Below are the code and all the weights of a small trained network. Each question names an input and a target symbol and asks about switching units off, where a switched-off unit gives its printed mean instead of its output.

import numpy as np


def w(rows, s, z=0):
    codes = np.array(rows[::2]) - 128.0
    scale = np.full(codes.shape[1], s)
    scale[-1] = z or s
    return codes * scale


def f(y):
    return np.maximum(y, 0)


def softmax(a):
    e = np.exp(a - a.max(-1, keepdims=True))
    return e / e.sum(-1, keepdims=True)


def log_softmax(a):
    a = a - a.max(-1, keepdims=True)
    return a - np.log(np.exp(a).sum(-1, keepdims=True))


def net(x, mask):
    ids = ['ΘΣΦΨαεω'.index(c) for c in x.split()]
    T = len(ids)
    res = E[ids] + P[:T]
    u = 0
    for l in range(2):
        q, k, v = (res @ M[l].T for M in (Q, K, V))
        z = softmax(np.where(np.tri(T) > 0, q @ k.T / 2**0.5, -1e9)) @ v
        res = res + np.where(mask[u], z, O[l][:, -1]) @ O[l][:, :-1]
        u += 1
        y = f(res @ A[l][:, :-1].T + A[l][:, -1])
        res = res + np.where(mask[u : u + 12], y, B[l][:, -1]) @ B[l][:, :-1]
        u += 12
    return log_softmax(res[-1] @ U[:, :-1].T + U[:, -1])


Q, K, V, O, A, B = {}, {}, {}, {}, {}, {}
E = w([
[146,105,212],'Θ',
[58,150,132],'Σ',
[74,174,58],'Φ',
[50,211,6],'Ψ',
[96,120,178],'α',
[128,119,176],'ε',
[52,213,2],'ω',
],0.007)
P = w([
[151,82,36],'0',
[144,58,255],'1',
[56,36,30],'2',
[70,161,38],'3',
[123,44,148],'4',
[85,154,183],'5',
[105,42,139],'6',
[83,179,169],'7',
[101,36,150],'8',
[96,209,169],'9',
[95,37,159],'10',
[141,222,224],'11',
],0.0097)
Q[0] = w([
[128,10,255],'0.h1',
[68,146,179],'0.h1',
],0.0057)
K[0] = w([
[120,209,5],'0.h1',
[254,188,180],'0.h1',
],0.0086)
V[0] = w([
[68,161,93],'0.h1',
[11,145,134],'0.h1',
],0.012)
O[0] = w([
[3,11,2,191],'0.h1',
[3,68,213,254],'0.h1',
],0.0035,0.0044)
A[0] = w([
[148,105,156,205],'0.n1',
[105,155,161,147],'0.n2',
[74,122,130,95],'0.n3',
[164,5,119,124],'0.n4',
[105,46,135,152],'0.n5',
[112,150,146,172],'0.n6',
[109,234,179,254],'0.n7',
[174,172,205,200],'0.n8',
[92,153,148,104],'0.n9',
[145,82,120,147],'0.n10',
[140,114,64,157],'0.n11',
[148,175,145,41],'0.n12',
],0.013,0.0042)
B[0] = w([
[16,109,40,173],'0.n1',
[145,178,223,183],'0.n2',
[170,187,118,211],'0.n3',
[164,193,3,217],'0.n4',
[111,68,63,253],'0.n5',
[71,154,202,178],'0.n6',
[126,197,246,244],'0.n7',
[59,118,176,175],'0.n8',
[92,184,147,175],'0.n9',
[79,184,71,165],'0.n10',
[172,37,41,163],'0.n11',
[124,60,87,132],'0.n12',
],0.0057,0.0067)
Q[1] = w([
[6,85,10],'1.h1',
[254,192,111],'1.h1',
],0.0059)
K[1] = w([
[189,42,141],'1.h1',
[233,1,160],'1.h1',
],0.0077)
V[1] = w([
[240,71,62],'1.h1',
[114,255,58],'1.h1',
],0.0074)
O[1] = w([
[136,166,186,2],'1.h1',
[220,3,66,215],'1.h1',
],0.013,0.005)
A[1] = w([
[204,116,87,157],'1.n1',
[89,101,102,3],'1.n2',
[136,102,117,158],'1.n3',
[99,213,159,236],'1.n4',
[144,153,78,63],'1.n5',
[130,254,219,118],'1.n6',
[60,63,112,174],'1.n7',
[146,195,218,159],'1.n8',
[91,172,106,147],'1.n9',
[78,156,121,132],'1.n10',
[135,33,69,185],'1.n11',
[137,84,82,7],'1.n12',
],0.014,0.005)
B[1] = w([
[192,93,187,156],'1.n1',
[100,145,127,158],'1.n2',
[168,172,78,158],'1.n3',
[59,79,197,157],'1.n4',
[141,72,214,144],'1.n5',
[174,249,175,142],'1.n6',
[143,143,84,242],'1.n7',
[160,219,103,140],'1.n8',
[97,111,136,150],'1.n9',
[99,101,126,154],'1.n10',
[152,167,103,251],'1.n11',
[71,116,242,171],'1.n12',
],0.011,0.016)
U = w([
[115,167,69,94],'Θ',
[97,79,139,86],'Σ',
[167,132,105,253],'Φ',
[91,133,168,125],'Ψ',
[60,6,149,206],'α',
[110,169,154,21],'ε',
[119,187,159,34],'ω',
],0.015,0.0054)

Each question gives the input, a string of symbols that net reads in full, and the target symbol t.
The units are the heads (2 rows each of Q, K, V and O) and the neurons (one row each of A and B). Each row of codes is followed by its name. A weight is (code - 128) times the scale printed after its matrix; where a second scale follows, it is the last column's (O, A, B and U).
mask holds one flag per unit, layer by layer, with each layer's heads first. A switched-off unit (its flag False) gives its mean, the last column of its rows in O or B, instead of its output. The means were averaged over made-up inputs and are rounded, as every weight is.
A unit's drop is (log p(t) with every unit on - log p(t) with that unit switched off) / (log p(t) with every unit on - log p(t) with every unit switched off).
most important unit: the unit with the biggest drop
top k neurons: the k neurons with the biggest drops, biggest first
k most important neurons of layer l: the k neurons of layer l with the biggest drops, biggest first
input Σ ε Σ Θ Σ ε, target ω: most important unit -> 1.n6
input Σ Σ ω α Σ Θ Σ Φ, target ω: top 2 neurons -> 1.n6, 0.n7
input Φ Φ Σ, target Φ: top 3 neurons -> 1.n11, 1.n1, 0.n4
input Σ α Σ Σ ω ε ω Σ Σ Φ, target α: top 2 neurons -> 1.n11, 0.n9
input Σ α α ε, target Ψ: 2 most important neurons of layer 0 -> 0.n5, 0.n7
input α Σ α α Σ Σ ω Σ α α Φ ε, target Ψ: 3 most important neurons of layer 0 -> 0.n4, 0.n7, 0.n10
input Σ ω α Φ α Ψ Ψ Σ ω α, target α: 3 most important neurons of layer 0 -> 0.n4, 0.n10, 0.n1
input Σ Ψ α, target Φ: top 3 neurons -> 0.n4, 1.n11, 1.n1
input Σ Ψ Σ α ε Θ Θ α, target ω: top 3 neurons -> 1.n6, 1.n8, 0.n4
input Σ ε ω Σ Ψ Σ Θ ε, target α: top 2 neurons -> 0.n4, 1.n11
input Θ ε Σ Θ Σ Ψ, target ω: top 2 neurons -> 0.n1, 1.n6
input ω Σ ε α Ψ Φ, target Ψ: top 2 neurons -> 0.n1, 0.n7
input Θ Θ Σ Ψ, target ω: top 2 neurons -> 0.n7, 1.n6
input α Σ Σ α ω Φ α α Σ ω Φ, target Θ: most important neuron of layer 0 -> 0.n5
input ω Σ Σ α Σ α Θ α α Ψ, target Ψ: 2 most important neurons of layer 0 -> 0.n1, 0.n10
input Σ α Θ α, target Ψ: top 4 neurons -> 0.n5, 1.n11, 1.n4, 0.n7
input ω Ψ Θ, target Φ: top 2 neurons -> 1.n11, 0.n4
input Θ Φ Σ ω Σ, target Θ: top 2 neurons -> 1.n11, 1.n7
input Θ Θ α Σ α α Θ Σ Σ Σ Θ ω, target α: 4 most important neurons of layer 0 -> 0.n8, 0.n9, 0.n4, 0.n6
input ε α Σ α, target Ψ: top 2 neurons -> 0.n5, 0.n7
input Φ Θ Θ Ψ Θ Σ Σ Σ ε Φ, target α: most important unit -> 1.h1
input ω Θ Σ Σ, target ω: 2 most important neurons of layer 0 -> 0.n7, 0.n11
input α α Σ Θ, target Ψ: 4 most important neurons of layer 0 -> 0.n5, 0.n11, 0.n7, 0.n9
input Σ α α Θ Σ Θ, target ω: 4 most important neurons of layer 0 -> 0.n7, 0.n4, 0.n10, 0.n2
input Σ Φ Φ Σ Σ Σ Σ Σ α Θ, target α: 4 most important neurons of layer 0 -> 0.n9, 0.n4, 0.n3, 0.n6
input Σ Ψ Σ ε ε, target Θ: 2 most important neurons of layer 0 -> 0.n1, 0.n11
